Below are the code and all the weights of a small trained network. Each question names an input and a class and asks about switching units off, where a switched-off unit gives its printed mean instead of its output.

import numpy as np


def w(rows, s, z=0):
    codes = np.array(rows[::2]) - 128.0
    scale = np.full(codes.shape[1], s)
    scale[-1] = z or s
    return codes * scale


def f(y):
    return np.maximum(y, 0)


def log_softmax(a):
    a = a - a.max(-1, keepdims=True)
    return a - np.log(np.exp(a).sum(-1, keepdims=True))


def net(x, mask):
    res = np.array(x, float).reshape(1, 6) / 4 @ E
    y = f(res @ A[0][:, :-1].T + A[0][:, -1])
    res = res + np.where(mask, y, B[0][:, -1]) @ B[0][:, :-1]
    return log_softmax(res[-1] @ U[:, :-1].T + U[:, -1])


A, B = {}, {}
E = w([
[177,107,91,220,37,80,145,60],'x0',
[111,72,142,88,155,121,200,82],'x1',
[212,91,140,139,169,120,115,142],'x2',
[146,204,42,188,203,80,99,2],'x3',
[127,127,130,129,128,128,131,127],'x4',
[64,79,98,145,159,73,49,138],'x5',
],0.0096)
A[0] = w([
[147,242,116,155,118,140,39,180,84],'neuron 1',
[86,97,124,103,192,130,201,58,113],'neuron 2',
[92,73,115,128,169,99,48,122,48],'neuron 3',
[204,228,149,100,134,170,200,120,17],'neuron 4',
[135,205,99,137,206,116,121,48,1],'neuron 5',
[101,179,142,68,223,160,117,163,55],'neuron 6',
[1,228,136,131,91,143,173,90,14],'neuron 7',
[252,93,148,143,217,127,114,141,12],'neuron 8',
],0.014,0.0068)
B[0] = w([
[159,51,179,122,198,118,171,93,215],'neuron 1',
[165,64,183,143,191,120,147,107,211],'neuron 2',
[32,133,121,151,127,129,125,124,196],'neuron 3',
[6,111,118,174,145,114,119,127,203],'neuron 4',
[116,151,161,114,61,155,139,186,249],'neuron 5',
[153,151,106,167,69,123,150,110,222],'neuron 6',
[180,105,46,79,140,125,82,143,201],'neuron 7',
[176,115,51,60,123,127,88,129,191],'neuron 8',
],0.019,0.013)
U = w([
[121,88,195,70,67,203,158,253,96],'0',
[150,116,53,65,169,135,80,108,145],'1',
[39,113,103,162,175,123,114,97,88],'2',
[148,123,134,134,146,145,147,97,251],'3',
[166,74,174,136,182,130,171,86,87],'4',
[196,130,84,234,33,98,165,19,118],'5',
[142,200,169,117,172,142,103,87,132],'6',
[146,254,183,127,181,139,75,89,98],'7',
],0.0098,0.018)

Each question gives the input, the list of numbers given to net, and the class t.
The units are the neurons (one row each of A and B). Each row of codes is followed by its name. A weight is (code - 128) times the scale printed after its matrix; where a second scale follows, it is the last column's (A, B and U).
mask holds one flag per neuron, in row order. A switched-off neuron (its flag False) gives its mean, the last column of its row in B, instead of its output. The means were averaged over made-up inputs and are rounded, as every weight is.
A unit's drop is (log p(t) with every unit on - log p(t) with that unit switched off) / (log p(t) with every unit on - log p(t) with every unit switched off).
The circuit of an input: a set's keep is (log p(t) with only the set's units on - log p(t) with every unit switched off) / (log p(t) with every unit on - log p(t) with every unit switched off). Starting from all 8 units, units are removed one at a time, each time the one whose removal leaves the highest keep (on an exact tie, the one counted first), for as long as the keep stays at least 0.8.
units of the circuit, in order: the units of the circuit, biggest drop first
top k neurons: the k neurons with the biggest drops, biggest first
drop when u is switched off: that unit's drop, to one decimal
input [-7,1,-6,-5,8,5], class 3: top 3 neurons	(neuron 5; neuron 6; neuron 8)
input [-6,3,3,4,-2,-5], class 5: units of the circuit, in order	(neuron 6)
input [-6,-8,-8,5,6,-6], class 1: top 3 neurons	(neuron 7; neuron 2; neuron 3)
input [3,-7,-1,-5,5,-6], class 4: units of the circuit, in order	(neuron 5; neuron 1)
input [2,-7,1,-5,0,-2], class 4: units of the circuit, in order	(neuron 5; neuron 1)
input [-3,8,2,8,1,2], class 0: top 2 neurons	(neuron 5; neuron 1)
input [1,-4,-2,-3,4,3], class 3: top 3 neurons	(neuron 5; neuron 4; neuron 2)
input [7,0,-2,-6,0,2], class 5: top 4 neurons	(neuron 5; neuron 1; neuron 2; neuron 4)
input [-2,7,1,8,2,-7], class 0: top 2 neurons	(neuron 5; neuron 1)
input [6,-4,4,-7,2,8], class 2: top 2 neurons	(neuron 5; neuron 3)
input [7,-7,8,-5,-6,-7], class 1: top 2 neurons	(neuron 8; neuron 5)
input [-6,6,0,-6,-8,7], class 3: top 3 neurons	(neuron 5; neuron 4; neuron 6)
input [2,0,5,-1,1,-6], class 2: top 3 neurons	(neuron 4; neuron 7; neuron 5)
input [-8,2,-3,4,4,1], class 5: top neuron	(neuron 6)
input [-7,5,6,-5,1,2], class 5: units of the circuit, in order	(neuron 6; neuron 5)
input [-1,6,-1,2,4,-8], class 2: drop when neuron 4 is switched off	1.7
input [-2,4,7,6,-3,-3], class 1: drop when neuron 8 is switched off	5.5
input [8,8,-7,2,2,6], class 4: drop when neuron 8 is switched off	0.3
